In the rows, zero is written as 128.
Here are made-up objects, facts about them, and rows of numbers that follow some of those facts. Name the object behind each unnamed row.

How the objects are related:
(680)	α	stiklivo; (803)	α	stiklivo; (13)	α	maskol; (81)	α	gitek; (28)	α	gitek; (949)	α	stiklivo
(578)	α	stiklivo; (750)	α	liskor; (245)	α	gitek; (458)	α	maskol; (341)	α	skodrak; (427)	α	drisim
(153)	α	stiklivo; (749)	α	skodrak; (978)	α	maskol; (809)	α	maskol; (217)	α	skodrak; (604)	α	liskor
(11)	α	liskor; (67)	α	trodrubra; (268)	α	trodrubra; (430)	α	gitek; (139)	α	skodrak; (429)	α	gitek
(38)	α	stiklivo; (688)	α	skodrak; (607)	α	skodrak; (337)	α	liskor; (517)	α	trodrubra; (737)	α	stiklivo
(608)	α	gitek; (417)	α	liskor; (511)	α	gitek; (235)	α	maskol; (776)	α	maskol; (287)	α	gitek
(420)	α	maskol; (558)	α	gitek; (463)	α	trodrubra; (528)	α	maskol; (918)	α	drisim; (323)	α	skodrak
(451)	α	skodrak; (772)	α	gitek; (710)	α	liskor; (520)	α	trodrubra; (906)	α	skodrak; (41)	α	stiklivo
(450)	α	liskor; (585)	α	stiklivo; (251)	α	liskor; (186)	α	skodrak; (961)	α	gitek; (476)	α	skodrak
(682)	α	maskol; (647)	α	skodrak; (759)	α	liskor; (494)	α	maskol; (149)	α	maskol; (30)	α	trodrubra
(726)	α	stiklivo; (509)	α	trodrubra; (481)	α	skodrak; (137)	α	trodrubra; (431)	α	drisim; (226)	α	drisim
(85)	α	drisim; (452)	α	gitek; (761)	α	maskol; (118)	α	gitek; (367)	α	stiklivo; (422)	α	liskor
(275)	α	gitek; (467)	α	skodrak; (428)	α	trodrubra; (360)	α	gitek; (666)	α	skodrak; (468)	α	trodrubra
(933)	α	stiklivo; (71)	α	drisim; (384)	α	skodrak; (93)	α	stiklivo; (543)	α	stiklivo; (310)	α	drisim
(136)	α	skodrak; (930)	α	drisim; (406)	α	drisim; (898)	α	trodrubra; (680)	Λ	daku; (803)	Λ	daku
(13)	Λ	lubuskan; (81)	Λ	satrevil; (28)	Λ	satrevil; (949)	Λ	satrevil; (578)	Λ	daku; (750)	Λ	daku
(245)	Λ	satrevil; (458)	Λ	lubuskan; (341)	Λ	netun; (427)	Λ	lubuskan; (153)	Λ	satrevil; (749)	Λ	metri
(978)	Λ	satrevil; (809)	Λ	netun; (217)	Λ	daku; (604)	Λ	satrevil; (11)	Λ	lubuskan; (67)	Λ	metri
(268)	Λ	daku; (430)	Λ	daku; (139)	Λ	netun; (429)	Λ	daku; (38)	Λ	daku; (688)	Λ	daku
(607)	Λ	daku; (337)	Λ	daku; (517)	Λ	daku; (737)	Λ	satrevil; (608)	Λ	metri; (417)	Λ	netun
(511)	Λ	satrevil; (235)	Λ	daku; (776)	Λ	lubuskan; (287)	Λ	lubuskan; (420)	Λ	netun; (558)	Λ	daku
(463)	Λ	satrevil; (528)	Λ	lubuskan; (918)	Λ	daku; (323)	Λ	netun; (451)	Λ	netun; (772)	Λ	metri
(710)	Λ	lubuskan; (520)	Λ	metri; (906)	Λ	daku; (41)	Λ	daku; (450)	Λ	satrevil; (585)	Λ	daku
(251)	Λ	satrevil; (186)	Λ	daku; (961)	Λ	daku; (476)	Λ	netun; (682)	Λ	daku; (647)	Λ	daku
(759)	Λ	lubuskan; (494)	Λ	satrevil; (149)	Λ	netun; (30)	Λ	daku; (726)	Λ	lubuskan; (509)	Λ	lubuskan
(481)	Λ	metri; (137)	Λ	daku; (431)	Λ	netun; (226)	Λ	metri; (85)	Λ	lubuskan; (452)	Λ	daku
(761)	Λ	satrevil; (118)	Λ	daku; (367)	Λ	daku; (422)	Λ	metri; (275)	Λ	metri; (467)	Λ	lubuskan
(428)	Λ	daku; (360)	Λ	netun; (666)	Λ	daku; (468)	Λ	lubuskan; (933)	Λ	satrevil; (71)	Λ	daku
(384)	Λ	satrevil; (93)	Λ	daku; (543)	Λ	satrevil; (310)	Λ	lubuskan; (136)	Λ	satrevil; (930)	Λ	netun
(406)	Λ	daku; (898)	Λ	lubuskan; (680)	ρ	(468); (680)	ρ	(406); (13)	ρ	(772); (13)	ρ	(406)
(13)	ρ	(226); (13)	ρ	(494); (81)	ρ	(543); (81)	ρ	(451); (81)	ρ	(898); (81)	ρ	(118)
(28)	ρ	(476); (28)	ρ	(406); (28)	ρ	(710); (245)	ρ	(93); (245)	ρ	(450); (341)	ρ	(149)
(341)	ρ	(761); (153)	ρ	(750); (153)	ρ	(710); (153)	ρ	(85); (978)	ρ	(511); (978)	ρ	(384)
(978)	ρ	(360); (978)	ρ	(118); (217)	ρ	(511); (217)	ρ	(384); (217)	ρ	(726); (11)	ρ	(467)
(268)	ρ	(608); (268)	ρ	(468); (268)	ρ	(451); (268)	ρ	(710); (139)	ρ	(337); (38)	ρ	(543)
(38)	ρ	(451); (38)	ρ	(604); (607)	ρ	(67); (607)	ρ	(417); (607)	ρ	(604); (607)	ρ	(85)
(235)	ρ	(251); (235)	ρ	(511); (235)	ρ	(517); (235)	ρ	(30); (776)	ρ	(543); (287)	ρ	(949)
(287)	ρ	(458); (287)	ρ	(310); (287)	ρ	(578); (420)	ρ	(511); (420)	ρ	(337); (420)	ρ	(898)
(420)	ρ	(918); (463)	ρ	(585); (463)	ρ	(647); (520)	ρ	(67); (520)	ρ	(528); (520)	ρ	(604)
(520)	ρ	(494); (906)	ρ	(417); (41)	ρ	(251); (41)	ρ	(476); (41)	ρ	(558); (41)	ρ	(450)
(41)	ρ	(933); (186)	ρ	(809); (186)	ρ	(710); (961)	ρ	(682); (961)	ρ	(429); (509)	ρ	(251)
(509)	ρ	(323); (509)	ρ	(772); (509)	ρ	(310); (481)	ρ	(67); (481)	ρ	(558); (481)	ρ	(275)
(481)	ρ	(494); (452)	ρ	(543); (367)	ρ	(251); (367)	ρ	(682); (367)	ρ	(310); (422)	ρ	(137)
(422)	ρ	(417); (422)	ρ	(726); (422)	ρ	(759); (422)	ρ	(429); (428)	ρ	(384); (428)	ρ	(803)
(666)	ρ	(251); (666)	ρ	(310); (666)	ρ	(647); (71)	ρ	(688); (71)	ρ	(337); (71)	ρ	(737)
(71)	ρ	(898); (930)	ρ	(451); (245)	ξ	(452); (458)	ξ	(136); (427)	ξ	(30); (153)	ξ	(585)
(749)	ξ	(481); (809)	ξ	(323); (604)	ξ	(93); (430)	ξ	(682); (429)	ξ	(287); (38)	ξ	(898)
(688)	ξ	(430); (608)	ξ	(235); (235)	ξ	(420); (776)	ξ	(251); (558)	ξ	(38); (528)	ξ	(118)
(323)	ξ	(906); (772)	ξ	(428); (520)	ξ	(749); (450)	ξ	(688); (961)	ξ	(85); (682)	ξ	(137)
(494)	ξ	(543); (149)	ξ	(517); (30)	ξ	(275); (726)	ξ	(153); (481)	ξ	(427); (137)	ξ	(509)
(431)	ξ	(608); (452)	ξ	(776); (761)	ξ	(422); (367)	ξ	(431); (422)	ξ	(978); (467)	ξ	(13)
(428)	ξ	(578); (933)	ξ	(520); (543)	ξ	(604); (136)	ξ	(809); (930)	ξ	(933); (406)	ξ	(528)

Some rows with their names:
[175 108 132 134 144 151 129 133 136 106 190 134 113 130 118 149 134 144
 132]: (384)
[116 168 133 155 133 122 117 126 112 111 120 114 112 180 114 132 111 130
 167]: (517)
[125 145 111 128 125 152 144 159 140 145 156 131 149 127 105 124 100  88
 177]: (149)
[ 99 130 134 102 113 157 128 168 121 110  87 128 152 125 149 126 144 137
  56]: (287)
[148 130 123  93 153 141 154 100 141  96 127 118 133 106 144 145 140 166
  94]: (666)
[120 112 138 127 123 111 152  74 117 163 162 130 164 152 154 123 112 191
 154]: (71)
[169 131 131 109 139 139 116 105 144 120 174 128 119 120 126 144 117 160
 136]: (688)
[ 92 115 114 133 134 150 162 144 150 158  66 123 146 124  90 120 106 132
  94]: (776)
[120 100 125 123 157 117 115  78 131 149  79 128 118 138 117 103 159 118
  69]: (38)
[110 132 107 125 139 150 182 147 127 129 143 129 162 115 108 124 109 110
 118]: (235)
[126 132 138 118 151 115 110  94 128 132 121 137 111 119 132 114 142  72
 154]: (949)
[103 112 131 112 115 159 117 158 126 132  80 133 140 164 134 119 134 176
  14]: (81)
[101 130 130 114 168 119 140  85 125 119  95 128 129  99 150 114 158  82
  99]: (367)
[132  87 121 115 138 125 115  84 143 105 189 120 140  97 123 147 146 175
 108]: (906)
[115 116 111 151 141 156 174 153 123 129 173 136 155 125  90 124 114 113
 103]: (978)
[122 135 141 116 102 163 107 177 126 119  94 134 141 130 143 125 130 109
  94]: (772)
[133 134 120 143 102  62 136 157 132 129 126 132  94 112 134 130 112 118
 124]: (750)
[103 125 138 119 103 159  98 178 132 112 120 136 143 137 142 128 132 124
 107]: (429)
[137 133 123 150 105  69 140 155 134 125 117 130  96 103 139 129 107 111
 113]: (450)
[141 115 141 171 114 138 138 133 126 170 117 128 142 131 153 127 144 154
 228]: (406)
[106 138 131 181 139 125 137 123 100 105 134 116 119 167 104 135 133 147
 113]: (428)
[ 83 117 134 118 113 160 110 165 126 107 114 132 156 122 146 127 146 144
  60]: (961)
[134 122 135 131 124 123 159 115 130 137 110 126 146 173 172 125 132 138
 226]: (310)
[114 110 117 158 101  56 115 135 140 112 165 131 110 104 137 129 117 110
 134]: (417)
[104 134 136 104 104 160 120 186 111 143  86 129 139  85 133 133 162 160
  67]: (28)
[141 105 137 142 116 121 145 122 127 152 137 130 142 168 153 127 132 147
 224]: (431)

Which object is each row?
[106 166 110 155 141 126 114 127 100 130 119 111 115 160 120 125 148 178
 114]  (268)
[136 141 120 145 114  71 154 156 135 109 100 129 102 109 156 128 111 103
 112]  (251)
[131 148 129 142 102  58 131 119 132 135 171 135 109  99 143 126  74 131
  90]  (337)
[147 118 119 148  96  63 127 140 135 120 116 128 101 115 131 122 112 107
 107]  (604)
[151  88 130 135 151 143 144 111 131 107 196 132 128 110 116 149 138 175
  78]  (217)
[116 110 145 130 155 120 112  90 145 153  33 134  97 141 116 113 137  90
 119]  (543)
[105 118 138  96 104 151 125 156 118 117  89 131 147 122 134 129 144 141
  46]  (245)
[170 130 131 107 139 145 119 126 142 122 149 126 113 105 125 148 128 152
 148]  (476)
[118 117 119 157 110  68 146 138 128 125 123 127 110  86 137 128 121 143
  63]  (11)
[133 155 130 151 121 118 110 112 109 108 109 109 120 170 107 128 114 114
 163]  (67)
[143 136 114 138 119 153 148 142 134 143 134 124 151 103 100 118 100  77
 165]  (494)
[143 111 141 152 116 127 143 119 128 152 128 129 145 158 153 125 133 144
 225]  (226)
[103 171 128 154 145 126 146 114 111 100  84 104 131 147 133 130 126 142
 117]  (509)
[119 117 140 134 154 120 108  96 126 129 136 140 112 117 128 116 144  69
 155]  (726)
[119 126 145 114 106 156 122 186 117 109 126 143 133 156 130 130 126 112
  88]  (511)
[138  96 113 147 129 121 146 111 120 157 142 126 155 188 160 113 157 198
 152]  (930)
[120 178 127 177 133 134 105 132 111 127 128 115 112 156 120 130 122 138
 166]  (468)
[110 163 133 165 132 122 107 126 116 112 121 116 115 173 114 134 113 133
 172]  (137)
[186 131 108 116 145 147 101 128 145 124 172 127 117 156 136 131 134 185
 107]  (451)
[119 146 108 118 125 144 145 159 137 147 156 132 141 129 100 126 108  96
 186]  (809)
[128 142 113 129 103  62 133 166 125 146 136 135  84 100 131 134 133 127
 132]  (710)
[103 116 127  87 152  95 125  83 113 151 123 133 110 102 118 120 175 109
 126]  (153)
[ 90 102 143 108 111 162 123 159 136 134  13 129 133 150 123 124 137 160
  21]  (452)
[115 123 136 107 158 113 140  79 118 133  88 129 120  90 130 116 161  83
 102]  (41)
[ 97  96 115 177 111  66 131 133 136 114 166 129 121  78 139 130 125 141
  83]  (422)
[144 116 117  84 142 127 132 107 130 136 145 124 117  89 117 150 155 187
 110]  (186)
[110 138 113 121 135 144 160 122 125 148 189 135 167 109 101 121  80 133
  94]  (420)

The same objects again, as new rows of numbers:
Some objects and their rows:
[122 142 143 108 120 141 130 167 135 114 122 148 121 140 111 147]: (417)
[101 145 125 129 102 131 141 121 143  99 133 165 136 145 122 157]: (422)
[136 133 119 124 114 116 111  84 118 102 118 113 112 137 103  94]: (137)
[124 138 114 134 136 108 137  55 176 136 131 109 151 133 152 158]: (666)
[144 126 118 108 148 156 120 118 145 136 120  83 128 104 115 120]: (688)
[128 120 158 107 105 107 150 179 119 146 131 120 129 127 122 131]: (275)
[138 112 156 146 129 125 119 125 121 127 119  94 105 140 114 118]: (406)
[136 100 141 145  96 101 143 169 100 164 152 171 152 134 151 143]: (28)
[147 121 123 115 154 157 125 131 138 144 121  98 135 106 124 121]: (476)
[131 135 111 174 141 110 113 146 115 140 135 146 145 128 164 151]: (41)
[133 127 106 134 136 118 122 124 144 111 145 160 135 120 170 100]: (38)
[114 119 118 173 136 126 131 175 134 121 131 128 122 109 157  81]: (543)
[ 93 113 103 145 127 118 146  81 131 107 142 190 128 130 161 126]: (776)
[129 115 158 113  98 112 147 185 125 149 134 127 132 125 123 123]: (608)
[153 116 107 123 113 118 112  67 116 118 142 165 128 147 132  83]: (268)
[117 141 123 175 112  92 114 115 152 124 133 131 154 135 156 152]: (367)
[113 128 145 128 110 133 111 139 132 109 122 144 125 132 102 145]: (682)
[105 122 142 141  63  81 153 122 141 122 143 149 151 134 134 149]: (961)
[138 121 161 150 128 122 110 141 130 141 121 114 112 136 144 138]: (85)
[155 108 106 127 141 148 112 130 124 164 143 149 154 114 165 142]: (186)
[130 125 136 104 140 145 111 139 118 120 121 144 118 130 104 149]: (528)
[115 119 153 120 101 114 163 182 129 140 133 129 132 122 123 118]: (118)
[129 134 124 100 159 168 138 124 151 123 113  99 134 101 116 125]: (384)
[126 137 145 119 143 150 149 193 118 148 125 143 115 142 123 133]: (750)
[126 124 156 144 132 121 124 125 133 127 117  96 106 136 132 122]: (427)
[115 120 129 140  97  94 153 138 118 147 146 153 144 131 152 151]: (245)

Name these rows:
[157 137 114 103 149 119 100  57 104 112 120 121 100 140 113 110]  (67)
[ 95 135  87 141 133 140 123  85 103 119 134 143 134 123 117 150]  (420)
[124 116 141 124 128 147 107 170 104 134 125 161 124 127 118 147]  (809)
[ 91 138 108 130 145 149 131  91 119 106 127 175 136 128 125 156]  (978)
[113 120 165 121  69 101 145 177 133 123 131 125 136 122 112 129]  (429)
[131 133 100 127 124 124 117  64 107 115 120 101 105 132 106  77]  (898)
[111 129 104 176 123 115 127  63 119 129 130  94 119 132 142 122]  (71)
[124 140 138 117 154 146 156 172 119 140 124 138 114 146 116 134]  (450)
[126 144 133  88 159 146 141 163 124 130 125 145 107 147 116 139]  (604)
[154 133 103  96 151 138 105  65 145 121 132 137 148 116 156 169]  (607)
[126 137  76 127 142 147 125  59 131 134 133  90 143 104 132 127]  (139)
[120 138 143 110 135 150 148 168 133 128 121 132 113 143 105 131]  (759)
[129 126 112 106 143 130 115  77 102 109 133 161 125 143 103 162]  (13)
[123 135  97 142 120 101 121  40 122 113 131 143 122 150 140 113]  (463)
[152 143  82 106 153 104 105  15 107 105 129 148 110 149 135 127]  (520)
[158 136  89  90 185 137 117  55 134 131 129 117 134 121 141 160]  (481)
[149 124 124 119 118 127 112  80 115 110 121 114 109 141  98  75]  (468)
[136 131  99 113 146 144 127  78 146 126 131 120 145 114 143 136]  (341)
[111 123 143 137  83  79 158 124 142 141 143 147 147 140 145 149]  (287)
[126 123 145 125 127 110 131  80 163 111 138 132 122 148 152 100]  (930)

